Here is a tiny trained network, its code and every weight. The questions are about switching its units off for an input and a target symbol, where a switched-off unit gives its printed mean instead of its output.

import numpy as np


def w(rows, s, z=0):
    codes = np.array(rows[::2]) - 128.0
    scale = np.full(codes.shape[1], s)
    scale[-1] = z or s
    return codes * scale


def softmax(a):
    e = np.exp(a - a.max(-1, keepdims=True))
    return e / e.sum(-1, keepdims=True)


def log_softmax(a):
    a = a - a.max(-1, keepdims=True)
    return a - np.log(np.exp(a).sum(-1, keepdims=True))


def net(x, mask):
    ids = ['αβγδεζηλμξπστω'.index(c) for c in x.split()]
    T = len(ids)
    res = E[ids] + P[:T]
    u = 0
    for l in range(2):
        r = res
        for j in range(3):
            rows = slice(4 * j, 4 * j + 4)
            q, k, v = (r @ M[l][rows].T for M in (Q, K, V))
            z = softmax(np.where(np.tri(T) > 0, q @ k.T / 4**0.5, -1e9)) @ v
            o = O[l][rows]
            res = res + np.where(mask[u + j], z, o[:, -1]) @ o[:, :-1]
        u += 3
    return log_softmax(res[-1] @ U[:, :-1].T + U[:, -1])


Q, K, V, O = {}, {}, {}, {}
E = w([
[78,253,135,198,122],'α',
[137,52,82,66,77],'β',
[214,137,89,191,112],'γ',
[39,136,134,73,133],'δ',
[102,8,186,84,83],'ε',
[54,161,40,229,106],'ζ',
[153,166,51,184,79],'η',
[110,167,152,87,58],'λ',
[189,133,215,105,78],'μ',
[197,28,126,186,125],'ξ',
[107,115,226,94,166],'π',
[78,97,31,125,159],'σ',
[111,89,121,219,95],'τ',
[153,216,175,196,182],'ω',
],0.0072)
P = w([
[157,128,130,98,167],'0',
[6,70,155,176,142],'1',
[122,149,95,117,73],'2',
[55,74,158,202,119],'3',
[116,149,98,121,59],'4',
[69,65,165,216,104],'5',
[108,154,97,126,46],'6',
[81,56,172,226,94],'7',
[104,156,97,129,38],'8',
[87,48,178,228,95],'9',
],0.012)
Q[0] = w([
[81,130,111,246,181],'0.h1',
[94,57,177,164,163],'0.h1',
[91,15,175,172,146],'0.h1',
[98,150,191,180,220],'0.h1',
[145,91,173,130,149],'0.h2',
[129,133,124,125,123],'0.h2',
[96,127,121,154,151],'0.h2',
[132,130,122,118,125],'0.h2',
[106,140,100,134,139],'0.h3',
[101,118,127,159,147],'0.h3',
[150,131,139,108,113],'0.h3',
[114,97,146,162,153],'0.h3',
],0.014)
K[0] = w([
[156,171,74,132,251],'0.h1',
[145,108,149,88,195],'0.h1',
[160,88,137,67,199],'0.h1',
[109,165,162,120,220],'0.h1',
[94,130,114,147,87],'0.h2',
[132,127,132,129,134],'0.h2',
[137,129,92,99,74],'0.h2',
[134,130,134,135,138],'0.h2',
[92,105,147,159,142],'0.h3',
[119,114,130,112,169],'0.h3',
[143,141,121,133,100],'0.h3',
[131,122,117,103,160],'0.h3',
],0.014)
V[0] = w([
[121,128,30,211,179],'0.h1',
[93,148,66,162,1],'0.h1',
[1,209,90,108,135],'0.h1',
[180,224,112,140,231],'0.h1',
[107,101,89,54,207],'0.h2',
[47,97,142,181,87],'0.h2',
[37,94,162,189,78],'0.h2',
[192,138,93,57,206],'0.h2',
[154,160,103,138,58],'0.h3',
[90,84,88,103,164],'0.h3',
[154,96,156,180,174],'0.h3',
[82,87,141,117,198],'0.h3',
],0.0086)
O[0] = w([
[113,126,70,182,49,105],'0.h1',
[127,162,39,114,165,153],'0.h1',
[2,194,105,98,116,162],'0.h1',
[152,176,197,151,13,84],'0.h1',
[87,83,94,67,72,111],'0.h2',
[73,150,123,172,171,239],'0.h2',
[62,154,131,180,196,255],'0.h2',
[158,94,119,84,74,22],'0.h2',
[158,179,104,134,166,109],'0.h3',
[88,90,97,117,104,167],'0.h3',
[159,99,152,163,101,118],'0.h3',
[74,71,142,127,87,171],'0.h3',
],0.0089,0.0049)
Q[1] = w([
[147,154,2,115,135],'1.h1',
[126,156,111,221,122],'1.h1',
[138,39,224,193,139],'1.h1',
[99,232,32,89,228],'1.h1',
[143,194,76,98,127],'1.h2',
[110,61,131,123,103],'1.h2',
[179,109,166,134,93],'1.h2',
[168,110,166,140,122],'1.h2',
[127,153,107,84,125],'1.h3',
[101,131,134,143,154],'1.h3',
[127,136,129,135,118],'1.h3',
[130,177,134,129,155],'1.h3',
],0.0099)
K[1] = w([
[128,140,53,192,197],'1.h1',
[168,146,151,180,121],'1.h1',
[173,79,180,97,66],'1.h1',
[112,167,112,148,253],'1.h1',
[107,168,88,132,115],'1.h2',
[140,103,159,148,116],'1.h2',
[185,144,136,99,71],'1.h2',
[168,119,140,96,107],'1.h2',
[129,124,116,92,112],'1.h3',
[113,152,119,121,142],'1.h3',
[133,124,134,131,141],'1.h3',
[154,160,105,113,142],'1.h3',
],0.012)
V[1] = w([
[86,238,202,124,89],'1.h1',
[232,196,81,204,98],'1.h1',
[48,73,153,255,119],'1.h1',
[94,91,16,115,62],'1.h1',
[183,157,120,121,87],'1.h2',
[177,79,161,22,135],'1.h2',
[74,92,135,123,177],'1.h2',
[156,79,176,50,136],'1.h2',
[77,137,125,190,195],'1.h3',
[117,214,122,160,206],'1.h3',
[54,80,131,179,157],'1.h3',
[161,184,86,191,144],'1.h3',
],0.0077)
O[1] = w([
[68,255,93,229,142,111],'1.h1',
[234,130,40,152,17,53],'1.h1',
[7,5,158,228,90,92],'1.h1',
[84,120,192,38,23,201],'1.h1',
[51,161,166,74,103,41],'1.h2',
[54,114,36,108,118,47],'1.h2',
[196,90,81,173,150,213],'1.h2',
[80,125,57,132,129,83],'1.h2',
[146,141,109,48,84,222],'1.h3',
[108,75,101,82,76,148],'1.h3',
[174,179,122,69,111,254],'1.h3',
[63,91,95,91,142,101],'1.h3',
],0.0079,0.0092)
U = w([
[144,165,122,219,131,144],'α',
[213,137,105,138,87,158],'β',
[118,132,210,99,40,3],'γ',
[116,213,55,56,160,123],'δ',
[125,41,114,123,208,78],'ε',
[177,116,122,1,145,27],'ζ',
[191,37,122,197,127,221],'η',
[93,54,121,214,95,250],'λ',
[119,140,218,179,217,96],'μ',
[78,208,120,158,86,54],'ξ',
[12,135,93,105,149,231],'π',
[226,172,113,156,212,116],'σ',
[139,180,83,70,43,67],'τ',
[54,67,76,72,62,215],'ω',
],0.0062,0.0029)

Each question gives the input, a string of symbols that net reads in full, and the target symbol t.
The units are the heads (4 rows each of Q, K, V and O). Each row of codes is followed by its name. A weight is (code - 128) times the scale printed after its matrix; where a second scale follows, it is the last column's (O and U).
mask holds one flag per head, layer by layer. A switched-off head (its flag False) gives its mean, the last column of its rows in O, instead of its output. The means were averaged over made-up inputs and are rounded, as every weight is.
A unit's drop is (log p(t) with every unit on - log p(t) with that unit switched off) / (log p(t) with every unit on - log p(t) with every unit switched off).
The circuit of an input: a set's keep is (log p(t) with only the set's units on - log p(t) with every unit switched off) / (log p(t) with every unit on - log p(t) with every unit switched off). Starting from all 6 units, units are removed one at a time, each time the one whose removal leaves the highest keep (on an exact tie, the one counted first), for as long as the keep stays at least 0.8.
circuit, biggest first: the units of the circuit, biggest drop first
unit that matters most: the unit with the biggest drop
heads that matter: for each layer, one digit per head in row order, 1 if its drop is at least 0.15 and else 0, layers parted by /
input δ δ ε, target ε: heads that matter	100 / 110
input μ ξ β ε, target δ: unit that matters most	0.h2
input δ π ξ ε β σ, target μ: circuit, biggest first	[1.h1 0.h2 0.h1]
input τ ζ σ δ, target η: heads that matter	110 / 110
input α δ δ, target π: circuit, biggest first	[1.h1 0.h1]
input η α π, target μ: circuit, biggest first	[1.h2 1.h1]
input γ ζ δ δ, target τ: circuit, biggest first	[0.h2 0.h1 1.h1 1.h2]
input ε η γ δ α δ λ μ, target ε: heads that matter	100 / 110
input τ δ μ π μ ε λ π, target η: circuit, biggest first	[0.h2 1.h1 0.h1 1.h2]
input β λ σ ζ δ δ, target ζ: heads that matter	110 / 100
input ε δ β β δ γ, target ε: circuit, biggest first	[0.h1 1.h1 1.h2]
input α δ λ η, target α: circuit, biggest first	[0.h2 1.h1 0.h1]
input τ β β, target ζ: heads that matter	100 / 100
input π σ λ δ ε, target ε: circuit, biggest first	[0.h1 0.h2 1.h1]
input ω λ β σ ξ δ δ λ π ω, target ξ: circuit, biggest first	[0.h1 0.h2 1.h2 1.h1]
input σ δ δ ξ σ λ ξ δ π δ, target γ: unit that matters most	0.h2
input μ δ η, target τ: circuit, biggest first	[0.h1 1.h1]
input ζ ξ ε ζ δ μ π, target μ: heads that matter	010 / 110
input β ω λ σ δ ε σ μ ζ σ, target ζ: heads that matter	110 / 101
input δ η λ τ λ β δ ε, target μ: unit that matters most	0.h2
